Below are the code and all the weights of a small trained network. Each question names an input and a class and asks about switching units off, where a switched-off unit gives its printed mean instead of its output.

import numpy as np


def w(rows, s, z=0):
    codes = np.array(rows[::2]) - 128.0
    scale = np.full(codes.shape[1], s)
    scale[-1] = z or s
    return codes * scale


def f(y):
    return np.maximum(y, 0)


def log_softmax(a):
    a = a - a.max(-1, keepdims=True)
    return a - np.log(np.exp(a).sum(-1, keepdims=True))


def net(x, mask):
    res = np.array(x, float).reshape(1, 5) / 4 @ E
    y = f(res @ A[0][:, :-1].T + A[0][:, -1])
    res = res + np.where(mask, y, B[0][:, -1]) @ B[0][:, :-1]
    return log_softmax(res[-1] @ U[:, :-1].T + U[:, -1])


A, B = {}, {}
E = w([
[130,125,124,127],'x0',
[223,213,126,82],'x1',
[174,45,255,139],'x2',
[186,128,123,235],'x3',
[122,133,133,132],'x4',
],0.012)
A[0] = w([
[143,142,74,142,78],'n1',
[153,152,102,149,72],'n2',
[117,120,117,8,166],'n3',
[76,136,93,120,29],'n4',
[86,51,154,46,131],'n5',
[180,172,187,88,75],'n6',
[95,118,106,115,44],'n7',
[175,153,116,150,88],'n8',
[140,134,168,149,106],'n9',
[198,69,140,114,165],'n10',
[189,98,209,128,2],'n11',
[86,100,185,67,108],'n12',
[155,152,175,149,18],'n13',
[132,75,137,177,8],'n14',
[101,164,136,61,24],'n15',
[111,144,142,32,154],'n16',
[68,155,113,125,70],'n17',
[64,202,174,43,53],'n18',
[155,185,93,167,75],'n19',
[168,170,122,143,145],'n20',
[65,139,44,133,116],'n21',
[118,119,97,121,102],'n22',
[113,37,132,96,133],'n23',
[46,92,99,200,96],'n24',
[86,83,159,73,135],'n25',
[140,153,110,74,199],'n26',
[127,181,117,114,55],'n27',
[139,110,137,97,85],'n28',
[150,208,95,193,73],'n29',
],0.013,0.0076)
B[0] = w([
[118,141,129,115,177],'n1',
[107,182,130,137,163],'n2',
[102,44,127,161,250],'n3',
[88,48,183,83,165],'n4',
[102,215,129,97,254],'n5',
[153,2,129,136,204],'n6',
[111,139,155,123,147],'n7',
[125,179,112,121,178],'n8',
[132,71,122,138,170],'n9',
[84,93,153,140,228],'n10',
[118,76,59,170,221],'n11',
[114,205,144,83,223],'n12',
[194,163,70,164,153],'n13',
[88,123,175,85,176],'n14',
[192,122,86,185,167],'n15',
[129,30,134,165,230],'n16',
[102,92,147,124,172],'n17',
[178,50,62,179,205],'n18',
[114,198,116,133,202],'n19',
[122,137,99,121,203],'n20',
[136,28,133,140,245],'n21',
[104,93,138,133,151],'n22',
[130,211,152,77,228],'n23',
[174,24,106,193,244],'n24',
[76,236,153,117,225],'n25',
[143,118,184,141,222],'n26',
[121,180,95,149,166],'n27',
[77,145,133,126,147],'n28',
[119,205,101,99,224],'n29',
],0.0076,0.0097)
U = w([
[96,2,245,138,211],'0',
[177,47,67,221,170],'1',
[90,249,195,53,3],'2',
],0.0078,0.0018)

Each question gives the input, the list of numbers given to net, and the class t.
The units are the neurons (one row each of A and B). Each row of codes is followed by its name. A weight is (code - 128) times the scale printed after its matrix; where a second scale follows, it is the last column's (A, B and U).
mask holds one flag per neuron, in row order. A switched-off neuron (its flag False) gives its mean, the last column of its row in B, instead of its output. The means were averaged over made-up inputs and are rounded, as every weight is.
A unit's drop is (log p(t) with every unit on - log p(t) with that unit switched off) / (log p(t) with every unit on - log p(t) with every unit switched off).
The circuit of an input: a set's keep is (log p(t) with only the set's units on - log p(t) with every unit switched off) / (log p(t) with every unit on - log p(t) with every unit switched off). Starting from the 12 units with the biggest drops (on a tie, the unit counted first), units are removed one at a time, each time the one whose removal leaves the highest keep (on an exact tie, the one counted first), for as long as the keep stays at least 0.8.
circuit, biggest first: the units of the circuit, biggest drop first
top k neurons: the k neurons with the biggest drops, biggest first
drop when u is switched off: that unit's drop, to one decimal
input [7,1,7,6,8], class 1: circuit, biggest first	n11
input [4,-5,1,-7,5], class 2: top 4 neurons	n5, n25, n12, n23
input [-8,5,-1,-6,-8], class 1: top 2 neurons	n18, n15
input [3,3,0,1,-6], class 2: top 3 neurons	n24, n21, n18
input [7,-8,2,-8,-4], class 2: top 2 neurons	n5, n25
input [0,1,-8,-5,-5], class 1: top 3 neurons	n18, n15, n27
input [3,6,7,3,6], class 1: top 2 neurons	n11, n13
input [0,5,-1,-8,5], class 1: top 2 neurons	n18, n15
input [-2,-7,1,-7,-3], class 2: top 2 neurons	n5, n25
input [-1,0,-8,-4,-7], class 0: drop when n21 is switched off	0.3
input [6,-5,-6,-1,5], class 0: drop when n21 is switched off	0.1
input [-1,-2,-8,-2,-3], class 0: drop when n10 is switched off	-0.1
input [0,-3,-8,0,7], class 0: drop when n15 is switched off	0.1
